Each row has a class, written after it.
[ -9.5   3.9   0.2  10.2  -1.1  -6.3  -1.4  -2.6  -7.8  -6.3   8.9  -5.6
  20.3 -11.0   9.8  -1.5   6.7  -1.4   1.2 -11.9   4.8   0.3  -9.2]  Q_691
[ -5.6   2.2   0.4   7.4   0.6  -8.2  -1.6 -11.5  -4.4  -3.7   0.0  -1.9
  13.4   2.4  10.4   6.2   3.6  -1.0   0.8 -15.6  -1.3   0.5   0.3]  Q_691
[  6.7  -5.5 -10.5  -2.2   1.1   4.6  -2.4   7.8   0.8   3.6  -9.4   2.1
  16.8  -3.2  -0.3  23.5   0.8   2.1  -1.9   6.9  11.4   5.6   7.6]  Q_515
[-12.4   1.3   2.9   8.0   0.6 -11.1  -5.6  -5.7  -2.3 -10.4  10.1  -7.1
  22.2   5.3   8.3   4.9  15.7   2.0   4.7 -13.9  -1.0   2.5  -4.5]  Q_691
[-3.4 -8.6 -4.3 10.3  0.2 -2.4 -4.9 11.8  6.8 -7.3 -0.5 -6.1 18.1  2.8
  7.3 19.5 18.1  6.0 -2.1 -3.6  6.9  6.2 -2.2]  Q_515
[  7.8   3.0  -1.9   6.6  -1.6 -15.2  -2.7   0.3  -9.7  -4.8   3.5  -4.8
  12.9  -8.5   6.5  -1.2   6.5  -1.6   3.7  -8.2   2.1   2.9  -0.4]  Q_691
[13.3 -2.6 -2.7  4.2 -0.2  2.1 -8.9 11.3 -6.4 -3.2 -3.5 -1.1  6.5 -2.8
  2.9 13.9  3.2  7.3 -4.6  1.5  6.8 -2.1 -1.3]  Q_515
[-13.2 -13.9   4.4   6.2  -5.1   2.7  -7.6   9.3   3.1  -2.7   0.6   4.5
  12.9  -2.9   2.8  10.3   3.7   4.8  -0.4   1.8   9.1   1.0   1.7]  Q_515
[-11.2  -7.7   1.6   4.9   2.1   5.9  -5.6  10.9  -2.3  -4.4   2.8   4.3
   3.6  -9.5   1.3  11.1   2.7   6.5  -4.4   4.0  13.5   1.5  -5.8]  Q_515
[-17.7  -8.4   5.8  12.7  -0.8   0.0  -6.0   3.0  -2.0 -10.7   6.7   2.0
  10.3  -8.2  12.5  11.3   4.0  10.8  -5.8 -10.8  10.7   6.0  -0.2]  Q_515
[-9.1 -7.6  5.5  5.5 -0.5  0.4 -8.6 12.0 -0.6 -1.2 -2.9  2.8  7.1  1.5
 -2.6  9.6 -1.5  3.1 -0.1  6.4  6.8  1.7  2.1]  Q_515
[ -5.2  -9.4  -3.8   3.4  -0.9  -1.8   0.6   0.7   6.3  -5.1  -0.7  -5.3
  19.4   8.9  -0.8  16.2   7.2  -2.5  -3.0  -3.5 -10.6  -0.8   0.9]  Q_515
[ -6.5   2.8   0.6  12.6  -1.3  -6.1  -1.5  -8.4  -6.2  -8.2   2.3  -2.6
  17.6  -3.2  12.8   3.2   8.6  -4.3   1.0 -17.2   1.1   1.2   0.4]  Q_691
[  1.9  -0.3   1.1   4.3  -3.0  -5.4  -1.2 -10.4  -5.5  -6.0   4.8  -3.9
  14.1  -3.3   8.3  13.6   3.4  -3.7  -2.9 -14.9  -0.8   2.1  -1.0]  Q_691
[-1.4 -5.4 -4.0  5.9 -0.6 -3.0 -5.2  7.1 -7.1 -1.8  1.8 -2.4 15.5 -7.4
  8.2 11.3  6.1 -0.6 -1.8 -3.1  4.9  1.6 -4.2]  Q_515
[-13.9   0.5   5.2  12.5  -4.6  -8.5  -4.2  -6.0  -9.2 -10.5   4.3  -2.6
  16.7  -4.4   6.4   2.7   4.0  -2.6   1.0 -12.5  -3.7   2.9  -4.5]  Q_691
[-26.4   5.1  12.8  14.4  -3.4 -12.7  -5.2 -15.8  -6.7 -11.7  13.4  -4.4
   8.8  -8.8  14.6  -2.1   3.5  -0.6   6.5 -21.5  -2.1   1.0  -9.5]  Q_691
[ -4.5   7.4   1.9   8.4   2.5  -8.3  -5.5  -7.6  -7.7  -4.4   4.8  -2.7
  14.4  -1.0   6.1   5.5   3.4  -2.5   2.4 -12.1  -1.8   3.2  -0.2]  Q_691
[-30.7  -9.9  10.4   4.5   3.5  -8.2 -15.4  -5.5   4.7  -9.1   6.3   0.6
  12.5   0.5   6.0  17.1  -2.2  11.3  -2.7  -3.8   5.6   7.6   3.4]  Q_515
[-33.6 -11.8  -0.4   3.5   3.1   5.2  -0.1   6.7  19.7  -7.7   3.4  -0.4
   8.0  -9.8   5.8   3.2   7.0  11.1   1.9   1.7   9.4   3.7  -4.4]  Q_515
